Here is a tiny trained network, its code and every weight. The questions are about switching its units off for an input and a class, where a switched-off unit gives its printed mean instead of its output.

import numpy as np


def w(rows, s, z=0):
    codes = np.array(rows[::2]) - 128.0
    scale = np.full(codes.shape[1], s)
    scale[-1] = z or s
    return codes * scale


def norm(h):
    return h / np.sqrt((h * h).mean(-1, keepdims=True) + 1e-5)


def f(y):
    return np.maximum(y, 0)


def log_softmax(a):
    a = a - a.max(-1, keepdims=True)
    return a - np.log(np.exp(a).sum(-1, keepdims=True))


def net(x, mask):
    res = np.array(x, float).reshape(1, 5) / 4 @ E
    u = 0
    for l in range(3):
        y = f(norm(res) @ A[l][:, :-1].T + A[l][:, -1])
        res = res + np.where(mask[u : u + 3], y, B[l][:, -1]) @ B[l][:, :-1]
        u += 3
    return log_softmax(norm(res)[-1] @ U[:, :-1].T + U[:, -1])


A, B = {}, {}
E = w([
[202,18,244,7,175,54,95],'x0',
[184,254,128,101,186,138,97],'x1',
[143,98,85,198,194,81,170],'x2',
[95,183,254,148,142,115,226],'x3',
[99,97,117,118,216,217,130],'x4',
],0.005)
A[0] = w([
[54,96,161,184,221,238,58,65],'L0N0',
[3,77,115,48,49,146,157,189],'L0N1',
[51,63,140,124,81,130,137,4],'L0N2',
],0.0072,0.0046)
B[0] = w([
[70,93,122,41,110,122,143,192],'L0N0',
[179,184,142,130,153,148,127,253],'L0N1',
[104,194,71,140,249,54,95,156],'L0N2',
],0.013,0.005)
A[1] = w([
[78,105,71,183,228,31,98,65],'L1N0',
[181,56,33,144,109,172,3,4],'L1N1',
[172,172,143,208,2,8,80,36],'L1N2',
],0.0088,0.0037)
B[1] = w([
[235,198,66,172,227,173,225,222],'L1N0',
[15,90,251,214,120,106,98,253],'L1N1',
[19,95,100,1,210,233,154,254],'L1N2',
],0.0077,0.0041)
A[2] = w([
[139,226,179,105,113,196,2,177],'L2N0',
[70,189,53,180,24,164,178,4],'L2N1',
[69,173,216,180,134,103,168,11],'L2N2',
],0.0092,0.0029)
B[2] = w([
[152,101,38,225,147,129,174,254],'L2N0',
[255,39,252,27,164,51,39,196],'L2N1',
[33,38,72,191,84,45,127,175],'L2N2',
],0.0091,0.0076)
U = w([
[54,84,102,7,144,201,130,165],'0',
[225,64,204,93,142,80,57,130],'1',
[23,80,159,209,108,99,127,184],'2',
[175,95,65,167,146,167,189,153],'3',
[154,158,70,171,170,125,143,130],'4',
[139,150,120,100,90,163,141,73],'5',
[147,221,163,119,41,124,50,3],'6',
[155,194,159,124,24,147,104,5],'7',
],0.013,0.0057)

Each question gives the input, the list of numbers given to net, and the class t.
The units are the neurons (one row each of A and B). Each row of codes is followed by its name. A weight is (code - 128) times the scale printed after its matrix; where a second scale follows, it is the last column's (A, B and U).
mask holds one flag per neuron, layer by layer. A switched-off neuron (its flag False) gives its mean, the last column of its row in B, instead of its output. The means were averaged over made-up inputs and are rounded, as every weight is.
A unit's drop is (log p(t) with every unit on - log p(t) with that unit switched off) / (log p(t) with every unit on - log p(t) with every unit switched off).
The circuit of an input: a set's keep is (log p(t) with only the set's units on - log p(t) with every unit switched off) / (log p(t) with every unit on - log p(t) with every unit switched off). Starting from all 9 units, units are removed one at a time, each time the one whose removal leaves the highest keep (on an exact tie, the one counted first), for as long as the keep stays at least 0.8.
units of the circuit, in order: the units of the circuit, biggest drop first
unit that matters most: the unit with the biggest drop
top k neurons: the k neurons with the biggest drops, biggest first
k most important neurons of layer l: the k neurons of layer l with the biggest drops, biggest first
input [-7,3,-2,-2,-5], class 1: top neuron -> [L2N1]
input [-1,-8,-8,-2,5], class 3: top 3 neurons -> [L0N1; L2N0; L1N2]
input [-4,0,1,-3,0], class 1: top 3 neurons -> [L2N1; L1N2; L2N0]
input [-5,-8,0,6,0], class 4: top 3 neurons -> [L0N2; L1N1; L1N0]
input [-3,-1,-6,4,-4], class 3: top 2 neurons -> [L0N1; L2N0]
input [-3,7,0,-7,-4], class 2: units of the circuit, in order -> [L1N1; L0N1]
input [-1,4,1,8,7], class 2: 2 most important neurons of layer 2 -> [L2N2; L2N1]
input [3,-8,2,3,5], class 4: 2 most important neurons of layer 1 -> [L1N0; L1N2]
input [5,3,7,8,7], class 2: top 3 neurons -> [L1N2; L2N1; L2N2]
input [0,8,-2,8,2], class 2: top 2 neurons -> [L2N2; L0N1]
input [6,7,1,-4,-3], class 4: top 2 neurons -> [L2N1; L2N0]
input [-2,-3,-6,4,-5], class 3: units of the circuit, in order -> [L0N1; L2N0]
input [-5,-8,-7,4,5], class 4: units of the circuit, in order -> [L0N1; L0N2]
input [-1,-1,-6,-6,-3], class 2: units of the circuit, in order -> [L1N1]
input [8,3,-7,-8,-8], class 0: units of the circuit, in order -> [L1N2; L2N1]
input [4,-6,-4,-3,-5], class 4: top 4 neurons -> [L0N1; L0N2; L2N1; L2N0]
input [2,-3,-4,-2,-2], class 3: top 2 neurons -> [L2N0; L0N1]
input [-6,8,-6,-8,4], class 2: top 4 neurons -> [L1N1; L0N1; L1N0; L2N0]
input [-4,4,0,4,1], class 1: top 3 neurons -> [L2N1; L1N1; L0N1]
input [-1,2,3,-8,7], class 2: unit that matters most -> L1N1
input [0,6,6,0,-6], class 0: units of the circuit, in order -> [L1N2; L0N1]
input [-3,-7,-6,6,-8], class 0: top 2 neurons -> [L1N2; L1N1]
input [0,-8,-4,-6,-5], class 4: units of the circuit, in order -> [L0N2; L0N1]
input [-5,0,1,-4,3], class 1: units of the circuit, in order -> [L2N1; L1N2]
input [-8,6,-2,-1,6], class 1: units of the circuit, in order -> [L2N1; L1N2; L0N1]
input [-4,3,4,-5,8], class 0: 2 most important neurons of layer 0 -> [L0N0; L0N2]
